[[-6.05 -2.02  1.39 -0.05  0.88 -7.05 -1.60 -2.43 -3.54]
 [-0.76  2.54 -0.69  1.22  4.74  1.08 -5.61 -0.81 -2.67]]
->
[[-2.43 -3.54 -6.05 -2.02  1.39 -0.05  0.88 -7.05 -1.60]
 [-0.81 -2.67 -0.76  2.54 -0.69  1.22  4.74  1.08 -5.61]]

[[-3.60  1.05 -0.44  1.79  4.62  0.88  1.02  0.95 -3.58 -1.67  0.64  3.96
  -1.10]
 [-4.03  1.05 -0.44  1.89  5.38  0.88  1.02  0.95 -3.76 -1.67  0.64  4.31
  -1.10]
 [-3.37  1.05 -0.44  1.79  4.31  0.88  1.02  0.95 -3.49 -1.67  0.64  3.69
  -1.10]
 [-4.46  1.15 -0.44  2.17  5.91  0.88  1.02  0.95 -4.00 -1.82  0.75  4.65
  -1.10]]
->
[[ 3.96 -1.10 -3.60  1.05 -0.44  1.79  4.62  0.88  1.02  0.95 -3.58 -1.67
   0.64]
 [ 4.31 -1.10 -4.03  1.05 -0.44  1.89  5.38  0.88  1.02  0.95 -3.76 -1.67
   0.64]
 [ 3.69 -1.10 -3.37  1.05 -0.44  1.79  4.31  0.88  1.02  0.95 -3.49 -1.67
   0.64]
 [ 4.65 -1.10 -4.46  1.15 -0.44  2.17  5.91  0.88  1.02  0.95 -4.00 -1.82
   0.75]]

[[-1.39 -2.86 -1.19  1.91  1.37]
 [ 0.41  3.64  0.36 -7.94 -5.11]]
->
[[ 1.91  1.37 -1.39 -2.86 -1.19]
 [-7.94 -5.11  0.41  3.64  0.36]]

[[-3.24 -1.96 -1.54 -0.89 -0.16  6.09]
 [-5.33 -0.29 -1.19 -5.18 -1.59  1.42]
 [ 1.34  1.65  3.92  4.26 -4.87  1.51]
 [-3.73 -3.00 -0.12 -0.23 -2.94  3.71]]
->
[[-0.16  6.09 -3.24 -1.96 -1.54 -0.89]
 [-1.59  1.42 -5.33 -0.29 -1.19 -5.18]
 [-4.87  1.51  1.34  1.65  3.92  4.26]
 [-2.94  3.71 -3.73 -3.00 -0.12 -0.23]]

[[-5.46  0.13  2.54  1.29 -6.50]
 [-5.32  0.33  3.19  0.95 -6.47]]
->
[[ 1.29 -6.50 -5.46  0.13  2.54]
 [ 0.95 -6.47 -5.32  0.33  3.19]]

[[ 2.68  4.57 -6.31]
 [ 2.23  3.76 -5.12]
 [ 3.75  2.35 -2.75]]
->
[[ 4.57 -6.31  2.68]
 [ 3.76 -5.12  2.23]
 [ 2.35 -2.75  3.75]]

[[ 0.77  2.78  0.87  1.12  0.21]
 [ 1.66 -0.21  2.01 -0.24  2.84]
 [-3.87 -2.25  1.13  0.71 -3.77]
 [ 3.13 -1.09  1.29  3.45 -0.14]
 [ 2.51  2.29  1.99  3.59 -0.61]
 [ 0.74 -1.70  2.35 -0.63  2.33]
 [ 2.62 -0.17  1.15  0.71  2.37]
 [ 6.50  5.75 -1.78  0.44  5.46]]
->
[[ 1.12  0.21  0.77  2.78  0.87]
 [-0.24  2.84  1.66 -0.21  2.01]
 [ 0.71 -3.77 -3.87 -2.25  1.13]
 [ 3.45 -0.14  3.13 -1.09  1.29]
 [ 3.59 -0.61  2.51  2.29  1.99]
 [-0.63  2.33  0.74 -1.70  2.35]
 [ 0.71  2.37  2.62 -0.17  1.15]
 [ 0.44  5.46  6.50  5.75 -1.78]]

[[-1.08 -0.73 -0.86 -5.68  0.65 -1.24  1.30]
 [ 1.42 -0.16  0.73  0.28  0.80  1.59 -0.57]
 [ 1.38  0.26  0.85  0.81  0.17  1.57 -0.95]
 [-0.44  1.12  0.13 -0.60 -1.88 -0.45 -0.91]
 [-1.40 -0.17 -0.84  0.26 -0.32 -1.58  0.88]
 [-1.23 -0.54 -0.87 -0.29  0.29 -1.42  1.17]
 [-1.24 -0.54 -0.88 -0.35  0.32 -1.38  1.18]
 [ 1.35 -0.39  0.62  0.30  1.15  1.50 -0.30]]
->
[[-1.24  1.30 -1.08 -0.73 -0.86 -5.68  0.65]
 [ 1.59 -0.57  1.42 -0.16  0.73  0.28  0.80]
 [ 1.57 -0.95  1.38  0.26  0.85  0.81  0.17]
 [-0.45 -0.91 -0.44  1.12  0.13 -0.60 -1.88]
 [-1.58  0.88 -1.40 -0.17 -0.84  0.26 -0.32]
 [-1.42  1.17 -1.23 -0.54 -0.87 -0.29  0.29]
 [-1.38  1.18 -1.24 -0.54 -0.88 -0.35  0.32]
 [ 1.50 -0.30  1.35 -0.39  0.62  0.30  1.15]]

[[ 4.18 -0.41 -2.33  1.62  0.14  0.54  1.98  0.51]
 [-0.56  0.36 -4.30 -0.43 -4.02  3.13 -2.87 -4.51]
 [ 6.53 -6.65 -2.54  5.82  1.16 -2.27  2.82  4.71]
 [ 3.68 -3.43 -1.80  1.02  0.81  2.19 -2.17  1.36]
 [ 4.98 -7.48 -2.27  6.94 -1.01 -2.62  2.12  3.40]
 [ 6.10 -3.94 -5.12  2.44  1.92 -0.14  0.93  2.88]
 [ 7.41 -4.39 -4.29 -1.53  3.46  7.40 -7.24  1.93]
 [ 3.96  1.24 -4.00 -1.18  0.15  4.03 -1.72 -1.70]]
->
[[ 1.98  0.51  4.18 -0.41 -2.33  1.62  0.14  0.54]
 [-2.87 -4.51 -0.56  0.36 -4.30 -0.43 -4.02  3.13]
 [ 2.82  4.71  6.53 -6.65 -2.54  5.82  1.16 -2.27]
 [-2.17  1.36  3.68 -3.43 -1.80  1.02  0.81  2.19]
 [ 2.12  3.40  4.98 -7.48 -2.27  6.94 -1.01 -2.62]
 [ 0.93  2.88  6.10 -3.94 -5.12  2.44  1.92 -0.14]
 [-7.24  1.93  7.41 -4.39 -4.29 -1.53  3.46  7.40]
 [-1.72 -1.70  3.96  1.24 -4.00 -1.18  0.15  4.03]]
